Here is a tiny trained network, its code and every weight. The questions are about switching its units off for an input and a target symbol, where a switched-off unit gives its printed mean instead of its output.

import numpy as np


def w(rows, s, z=0):
    codes = np.array(rows[::2]) - 128.0
    scale = np.full(codes.shape[1], s)
    scale[-1] = z or s
    return codes * scale


def f(y):
    return np.maximum(y, 0)


def softmax(a):
    e = np.exp(a - a.max(-1, keepdims=True))
    return e / e.sum(-1, keepdims=True)


def log_softmax(a):
    a = a - a.max(-1, keepdims=True)
    return a - np.log(np.exp(a).sum(-1, keepdims=True))


def net(x, mask):
    ids = ['αβδεζηθλμξπστφψ'.index(c) for c in x.split()]
    T = len(ids)
    res = E[ids] + P[:T]
    u = 0
    for l in range(2):
        r = res
        for j in range(3):
            rows = slice(3 * j, 3 * j + 3)
            q, k, v = (r @ M[l][rows].T for M in (Q, K, V))
            z = softmax(np.where(np.tri(T) > 0, q @ k.T / 3**0.5, -1e9)) @ v
            o = O[l][rows]
            res = res + np.where(mask[u + j], z, o[:, -1]) @ o[:, :-1]
        u += 3
        y = f(res @ A[l][:, :-1].T + A[l][:, -1])
        res = res + np.where(mask[u : u + 16], y, B[l][:, -1]) @ B[l][:, :-1]
        u += 16
    return log_softmax(res[-1] @ U[:, :-1].T + U[:, -1])


Q, K, V, O, A, B = {}, {}, {}, {}, {}, {}
E = w([
[113,171,116,176,18],'α',
[243,172,75,30,177],'β',
[254,163,71,130,43],'δ',
[121,70,42,161,120],'ε',
[82,156,14,129,221],'ζ',
[239,42,142,80,143],'η',
[87,76,123,221,81],'θ',
[182,78,233,79,91],'λ',
[156,203,152,176,75],'μ',
[135,68,229,72,52],'ξ',
[20,130,178,73,148],'π',
[112,232,104,148,193],'σ',
[124,96,95,211,106],'τ',
[145,108,103,190,154],'φ',
[112,98,49,124,63],'ψ',
],0.0091)
P = w([
[154,68,9,254,219],'0',
[75,183,126,131,100],'1',
[92,188,103,118,75],'2',
[106,192,97,121,61],'3',
[111,192,90,132,55],'4',
[120,197,97,144,65],'5',
],0.0051)
Q[0] = w([
[224,69,131,141,72],'0.h0',
[50,152,191,72,147],'0.h0',
[70,102,226,41,158],'0.h0',
[170,92,165,85,163],'0.h1',
[161,59,141,49,134],'0.h1',
[72,173,134,191,80],'0.h1',
[109,206,163,74,153],'0.h2',
[122,131,233,59,214],'0.h2',
[141,90,254,12,187],'0.h2',
],0.0095)
K[0] = w([
[237,14,139,114,151],'0.h0',
[14,234,234,61,78],'0.h0',
[36,180,253,16,97],'0.h0',
[133,57,213,101,167],'0.h1',
[95,15,155,128,150],'0.h1',
[111,222,101,160,43],'0.h1',
[6,118,232,108,117],'0.h2',
[52,238,204,38,37],'0.h2',
[140,229,224,14,33],'0.h2',
],0.0079)
V[0] = w([
[182,69,59,95,203],'0.h0',
[164,137,61,89,94],'0.h0',
[220,156,127,184,202],'0.h0',
[190,114,163,104,161],'0.h1',
[98,127,61,139,79],'0.h1',
[146,86,112,136,200],'0.h1',
[141,80,165,158,233],'0.h2',
[95,2,41,91,136],'0.h2',
[213,197,180,167,170],'0.h2',
],0.0071)
O[0] = w([
[187,208,120,83,89,237],'0.h0',
[111,247,177,124,132,173],'0.h0',
[140,146,23,94,99,255],'0.h0',
[132,136,99,99,50,57],'0.h1',
[104,157,191,179,203,224],'0.h1',
[154,180,90,128,112,128],'0.h1',
[208,116,46,173,54,201],'0.h2',
[199,195,204,222,136,243],'0.h2',
[58,106,2,68,37,144],'0.h2',
],0.0071,0.0028)
A[0] = w([
[134,97,228,51,83,137],'0.n0',
[157,26,179,116,99,143],'0.n1',
[104,163,168,137,63,124],'0.n2',
[119,41,162,99,90,2],'0.n3',
[222,164,92,3,141,70],'0.n4',
[179,97,135,81,76,141],'0.n5',
[144,51,196,134,40,144],'0.n6',
[76,217,79,119,130,139],'0.n7',
[65,89,149,142,179,61],'0.n8',
[98,180,211,75,53,143],'0.n9',
[46,113,126,186,100,201],'0.n10',
[173,205,73,135,203,100],'0.n11',
[164,86,210,136,106,107],'0.n12',
[37,86,140,206,117,227],'0.n13',
[92,177,58,143,127,136],'0.n14',
[107,76,245,130,167,154],'0.n15',
],0.006,0.0056)
B[0] = w([
[114,113,197,92,103,156],'0.n0',
[89,138,157,130,47,145],'0.n1',
[97,84,88,155,148,168],'0.n2',
[130,124,2,95,150,129],'0.n3',
[228,250,92,71,91,176],'0.n4',
[139,220,201,100,87,168],'0.n5',
[81,129,145,152,45,150],'0.n6',
[80,127,53,136,182,247],'0.n7',
[190,91,74,152,50,137],'0.n8',
[158,58,54,110,183,176],'0.n9',
[176,140,75,83,248,243],'0.n10',
[63,195,86,209,63,239],'0.n11',
[73,96,91,180,56,143],'0.n12',
[197,216,64,27,206,254],'0.n13',
[90,112,48,152,132,248],'0.n14',
[97,176,121,89,72,173],'0.n15',
],0.0065,0.0039)
Q[1] = w([
[31,109,74,214,198],'1.h0',
[185,158,40,223,233],'1.h0',
[225,111,85,191,28],'1.h0',
[173,217,4,182,159],'1.h1',
[179,200,41,86,70],'1.h1',
[165,183,1,217,174],'1.h1',
[205,160,105,190,69],'1.h2',
[125,124,58,209,149],'1.h2',
[93,152,106,112,186],'1.h2',
],0.0084)
K[1] = w([
[42,122,19,238,210],'1.h0',
[188,190,40,219,190],'1.h0',
[235,115,126,206,15],'1.h0',
[207,102,78,254,115],'1.h1',
[193,81,135,191,36],'1.h1',
[193,130,33,239,129],'1.h1',
[188,113,64,188,118],'1.h2',
[131,181,68,166,188],'1.h2',
[79,142,86,105,149],'1.h2',
],0.0079)
V[1] = w([
[154,151,146,255,87],'1.h0',
[83,81,30,130,218],'1.h0',
[64,121,16,137,27],'1.h0',
[105,201,188,140,122],'1.h1',
[126,55,116,64,244],'1.h1',
[51,181,184,99,200],'1.h1',
[178,128,71,111,58],'1.h2',
[41,133,139,174,138],'1.h2',
[181,148,168,159,184],'1.h2',
],0.0052)
O[1] = w([
[114,127,182,224,71,188],'1.h0',
[217,14,40,111,209,196],'1.h0',
[63,10,62,99,103,253],'1.h0',
[38,240,160,54,66,110],'1.h1',
[251,140,93,69,147,20],'1.h1',
[113,222,112,3,130,35],'1.h1',
[149,51,177,101,118,209],'1.h2',
[26,177,51,197,70,111],'1.h2',
[184,216,183,156,99,126],'1.h2',
],0.0043,0.0074)
A[1] = w([
[198,197,75,157,90,156],'1.n0',
[94,12,149,137,70,156],'1.n1',
[18,142,152,188,105,116],'1.n2',
[128,181,113,167,58,65],'1.n3',
[137,61,98,195,165,199],'1.n4',
[82,196,72,156,123,99],'1.n5',
[82,171,101,155,79,60],'1.n6',
[230,164,71,74,132,162],'1.n7',
[14,78,111,181,150,34],'1.n8',
[141,186,127,85,182,17],'1.n9',
[165,164,148,74,61,79],'1.n10',
[124,140,181,223,113,253],'1.n11',
[134,3,151,155,65,98],'1.n12',
[120,91,183,186,77,51],'1.n13',
[160,50,118,34,108,160],'1.n14',
[217,88,147,142,102,119],'1.n15',
],0.0078,0.0049)
B[1] = w([
[125,143,177,50,140,209],'1.n0',
[52,171,198,212,196,172],'1.n1',
[87,53,167,52,105,170],'1.n2',
[134,47,139,90,134,169],'1.n3',
[168,137,77,157,39,246],'1.n4',
[61,182,133,50,159,187],'1.n5',
[70,41,157,98,159,159],'1.n6',
[161,52,233,114,185,191],'1.n7',
[127,206,200,114,254,184],'1.n8',
[90,44,44,86,77,142],'1.n9',
[125,139,150,225,177,150],'1.n10',
[149,129,105,81,30,208],'1.n11',
[59,199,216,245,170,167],'1.n12',
[58,24,168,117,241,146],'1.n13',
[188,85,168,230,146,165],'1.n14',
[142,220,145,196,90,147],'1.n15',
],0.0075,0.012)
U = w([
[91,185,196,171,208,3],'α',
[108,254,148,81,90,177],'β',
[151,179,147,118,162,217],'δ',
[156,122,88,126,115,144],'ε',
[59,181,35,97,161,158],'ζ',
[186,154,36,122,38,154],'η',
[149,134,147,123,177,228],'θ',
[178,19,90,124,114,107],'λ',
[63,58,171,127,142,33],'μ',
[119,234,95,220,80,104],'ξ',
[144,98,168,58,234,72],'π',
[147,87,138,191,189,19],'σ',
[227,183,183,155,118,128],'τ',
[125,47,70,64,13,158],'φ',
[114,121,96,127,104,127],'ψ',
],0.0071,0.0044)

Each question gives the input, a string of symbols that net reads in full, and the target symbol t.
The units are the heads (3 rows each of Q, K, V and O) and the neurons (one row each of A and B). Each row of codes is followed by its name. A weight is (code - 128) times the scale printed after its matrix; where a second scale follows, it is the last column's (O, A, B and U).
mask holds one flag per unit, layer by layer, with each layer's heads first. A switched-off unit (its flag False) gives its mean, the last column of its rows in O or B, instead of its output. The means were averaged over made-up inputs and are rounded, as every weight is.
A unit's drop is (log p(t) with every unit on - log p(t) with that unit switched off) / (log p(t) with every unit on - log p(t) with every unit switched off).
unit that matters most: the unit with the biggest drop
k most important neurons: the k neurons with the biggest drops, biggest first
k most important neurons of layer l: the k neurons of layer l with the biggest drops, biggest first
heads that matter: for each layer, one digit per head in row order, 1 if its drop is at least 0.15 and else 0, layers parted by /
drop when u is switched off: that unit's drop, to one decimal
input π ε φ ε δ, target β: heads that matter : 001 / 111
input β η σ ε, target α: heads that matter : 111 / 111
input φ α φ τ τ, target ξ: heads that matter : 111 / 110
input δ η β π, target π: heads that matter : 101 / 110
input τ ε σ θ δ α, target η: most important neuron of layer 1 : [1.n8]
input α ψ μ ξ π, target π: 3 most important neurons : [0.n13 0.n10 1.n4]
input σ π φ, target σ: heads that matter : 101 / 100
input η η ξ σ, target ζ: heads that matter : 000 / 000
input φ φ μ, target ξ: 2 most important neurons : [1.n12 1.n7]
input τ π μ λ φ, target η: heads that matter : 001 / 000
input η ε ξ φ η τ, target μ: heads that matter : 111 / 110
input φ α δ φ ε ψ, target ξ: 2 most important neurons : [1.n12 1.n7]
input ψ ε δ τ, target β: heads that matter : 001 / 110
input μ η τ β φ, target λ: unit that matters most : 0.h2
input ψ φ ζ θ μ, target β: heads that matter : 101 / 111
input λ θ λ α η, target τ: 2 most important neurons : [0.n11 0.n4]
input σ η η μ φ ζ, target ζ: heads that matter : 000 / 001
input α θ φ μ ψ α, target π: 2 most important neurons of layer 1 : [1.n7 1.n4]
input α λ ε, target π: 3 most important neurons of layer 1 : [1.n7 1.n4 1.n11]
input ε φ ψ, target φ: most important neuron of layer 0 : [0.n11]
input α σ β, target π: 2 most important neurons of layer 1 : [1.n7 1.n4]
input θ η ξ ψ σ φ, target τ: heads that matter : 101 / 110
input η β ε, target μ: heads that matter : 111 / 110
input φ μ φ, target ξ: drop when 0.h0 is switched off : 0.4
input η η ε φ, target μ: drop when 0.n14 is switched off : 0.0
input φ ξ μ ε ε μ, target ξ: drop when 1.h2 is switched off : 0.1
input ψ λ φ, target β: drop when 1.h0 is switched off : 0.2
